Here is a tiny trained network, its code and every weight. The questions are about switching its units off for an input and a class, where a switched-off unit gives its printed mean instead of its output.

import numpy as np


def w(rows, s, z=0):
    codes = np.array(rows[::2]) - 128.0
    scale = np.full(codes.shape[1], s)
    scale[-1] = z or s
    return codes * scale


def f(y):
    return np.maximum(y, 0)


def log_softmax(a):
    a = a - a.max(-1, keepdims=True)
    return a - np.log(np.exp(a).sum(-1, keepdims=True))


def net(x, mask):
    res = np.array(x, float).reshape(1, 5) / 4 @ E
    y = f(res @ A[0][:, :-1].T + A[0][:, -1])
    res = res + np.where(mask, y, B[0][:, -1]) @ B[0][:, :-1]
    return log_softmax(res[-1] @ U[:, :-1].T + U[:, -1])


A, B = {}, {}
E = w([
[127,128,128,133,126],'x0',
[231,59,35,32,96],'x1',
[2,85,59,102,59],'x2',
[140,115,212,105,53],'x3',
[126,38,146,209,149],'x4',
],0.0074)
A[0] = w([
[179,127,121,107,146,252],'neuron 1',
[162,75,97,100,112,71],'neuron 2',
[111,191,165,45,119,89],'neuron 3',
[77,145,118,158,163,81],'neuron 4',
[133,5,149,196,167,76],'neuron 5',
[98,184,173,161,83,230],'neuron 6',
[113,118,156,202,125,134],'neuron 7',
[105,57,132,142,191,96],'neuron 8',
[72,190,153,101,146,58],'neuron 9',
[94,165,198,165,162,114],'neuron 10',
[110,198,33,156,154,170],'neuron 11',
[127,110,161,114,84,178],'neuron 12',
[141,22,179,173,110,71],'neuron 13',
[133,131,157,140,161,34],'neuron 14',
[237,165,145,138,156,75],'neuron 15',
[201,149,161,151,175,244],'neuron 16',
[175,179,156,120,142,148],'neuron 17',
[69,153,102,86,151,36],'neuron 18',
[111,159,107,197,137,69],'neuron 19',
[161,116,100,42,70,239],'neuron 20',
[128,52,115,185,142,125],'neuron 21',
[199,94,60,153,71,93],'neuron 22',
[95,153,94,114,91,121],'neuron 23',
[68,90,94,120,179,122],'neuron 24',
[127,232,134,76,92,70],'neuron 25',
[210,97,169,204,180,107],'neuron 26',
[137,185,117,31,135,68],'neuron 27',
[112,129,92,126,199,96],'neuron 28',
[122,135,93,135,181,202],'neuron 29',
[75,128,98,106,39,47],'neuron 30',
[194,127,160,115,156,39],'neuron 31',
[174,66,136,78,145,96],'neuron 32',
[38,85,111,127,48,89],'neuron 33',
[141,237,107,83,117,176],'neuron 34',
[40,39,102,93,127,74],'neuron 35',
[137,155,193,141,55,96],'neuron 36',
[138,119,169,117,70,126],'neuron 37',
[81,98,81,161,75,36],'neuron 38',
[136,146,63,160,181,168],'neuron 39',
[162,132,178,133,7,156],'neuron 40',
],0.012,0.0036)
B[0] = w([
[49,143,112,139,120,206],'neuron 1',
[50,158,114,94,206,189],'neuron 2',
[174,115,201,80,98,191],'neuron 3',
[89,95,95,128,174,175],'neuron 4',
[160,123,215,58,117,213],'neuron 5',
[61,113,101,100,158,227],'neuron 6',
[80,131,134,86,157,189],'neuron 7',
[155,118,183,67,107,174],'neuron 8',
[116,103,145,81,212,182],'neuron 9',
[84,121,78,114,180,214],'neuron 10',
[123,95,109,89,58,215],'neuron 11',
[119,87,63,133,71,178],'neuron 12',
[183,91,177,62,102,195],'neuron 13',
[143,188,119,142,144,147],'neuron 14',
[114,198,139,172,116,217],'neuron 15',
[109,150,104,201,111,238],'neuron 16',
[154,151,100,210,111,193],'neuron 17',
[180,152,98,134,111,170],'neuron 18',
[74,104,101,77,162,166],'neuron 19',
[35,120,128,140,149,254],'neuron 20',
[170,164,180,1,96,193],'neuron 21',
[49,147,121,109,213,206],'neuron 22',
[114,190,141,120,130,185],'neuron 23',
[138,185,123,165,55,191],'neuron 24',
[186,132,213,73,121,199],'neuron 25',
[168,185,142,150,85,222],'neuron 26',
[134,135,208,85,158,195],'neuron 27',
[107,66,69,155,45,172],'neuron 28',
[35,56,103,126,68,189],'neuron 29',
[162,210,119,174,128,215],'neuron 30',
[94,186,125,156,147,175],'neuron 31',
[55,118,141,147,199,188],'neuron 32',
[171,203,139,185,116,249],'neuron 33',
[171,113,205,74,61,221],'neuron 34',
[161,182,145,194,147,233],'neuron 35',
[66,71,59,121,120,184],'neuron 36',
[82,36,98,165,59,173],'neuron 37',
[156,215,144,163,150,196],'neuron 38',
[74,42,90,140,14,200],'neuron 39',
[60,59,30,183,44,207],'neuron 40',
],0.0072,0.0084)
U = w([
[114,84,76,152,11,160],'0',
[105,147,125,131,68,230],'1',
[148,216,126,184,93,31],'2',
[165,133,192,60,87,115],'3',
[84,143,107,106,182,2],'4',
],0.012,0.0048)

Each question gives the input, the list of numbers given to net, and the class t.
The units are the neurons (one row each of A and B). Each row of codes is followed by its name. A weight is (code - 128) times the scale printed after its matrix; where a second scale follows, it is the last column's (A, B and U).
mask holds one flag per neuron, in row order. A switched-off neuron (its flag False) gives its mean, the last column of its row in B, instead of its output. The means were averaged over made-up inputs and are rounded, as every weight is.
A unit's drop is (log p(t) with every unit on - log p(t) with that unit switched off) / (log p(t) with every unit on - log p(t) with every unit switched off).
The circuit of an input: a set's keep is (log p(t) with only the set's units on - log p(t) with every unit switched off) / (log p(t) with every unit on - log p(t) with every unit switched off). Starting from the 12 units with the biggest drops (on a tie, the unit counted first), units are removed one at a time, each time the one whose removal leaves the highest keep (on an exact tie, the one counted first), for as long as the keep stays at least 0.8.
units of the circuit, in order: the units of the circuit, biggest drop first
most important unit: the unit with the biggest drop
k most important neurons: the k neurons with the biggest drops, biggest first
input [-4,3,-8,3,8], class 2: 4 most important neurons : [neuron 16; neuron 15; neuron 26; neuron 31]
input [-2,-8,-1,3,6], class 4: units of the circuit, in order : [neuron 10; neuron 7]
input [-2,-7,-3,-8,3], class 0: most important unit : neuron 39
input [-3,-5,-2,-4,1], class 4: units of the circuit, in order : [neuron 10; neuron 19]
input [2,6,0,-4,-1], class 4: units of the circuit, in order : [neuron 22; neuron 2]
input [6,2,-7,5,3], class 2: units of the circuit, in order : [neuron 15; neuron 26]
input [5,8,-8,-3,-4], class 2: 4 most important neurons : [neuron 15; neuron 17; neuron 16; neuron 26]
input [1,3,7,-2,7], class 2: units of the circuit, in order : [neuron 35; neuron 38]
input [-3,7,-8,1,-8], class 2: 4 most important neurons : [neuron 15; neuron 17; neuron 16; neuron 31]
input [0,-7,-5,-3,-8], class 3: units of the circuit, in order : [neuron 34; neuron 25]
input [3,3,-6,4,5], class 2: units of the circuit, in order : [neuron 26; neuron 15]
input [-4,-7,3,-2,6], class 4: 3 most important neurons : [neuron 10; neuron 4; neuron 34]
input [-7,8,-3,0,8], class 3: 3 most important neurons : [neuron 5; neuron 13; neuron 21]
input [-8,-4,-5,8,-6], class 0: 3 most important neurons : [neuron 40; neuron 36; neuron 37]
input [4,6,3,-5,3], class 4: 3 most important neurons : [neuron 22; neuron 2; neuron 40]
input [7,-8,-4,1,-8], class 3: 3 most important neurons : [neuron 34; neuron 25; neuron 3]
input [1,2,-8,8,8], class 0: units of the circuit, in order : [neuron 40]
input [-2,5,6,-2,-7], class 3: 2 most important neurons : [neuron 27; neuron 34]
input [3,7,-1,6,4], class 4: 2 most important neurons : [neuron 22; neuron 2]
input [1,-6,-3,4,-1], class 4: most important unit : neuron 10
input [8,7,-5,5,-8], class 1: 2 most important neurons : [neuron 40; neuron 20]
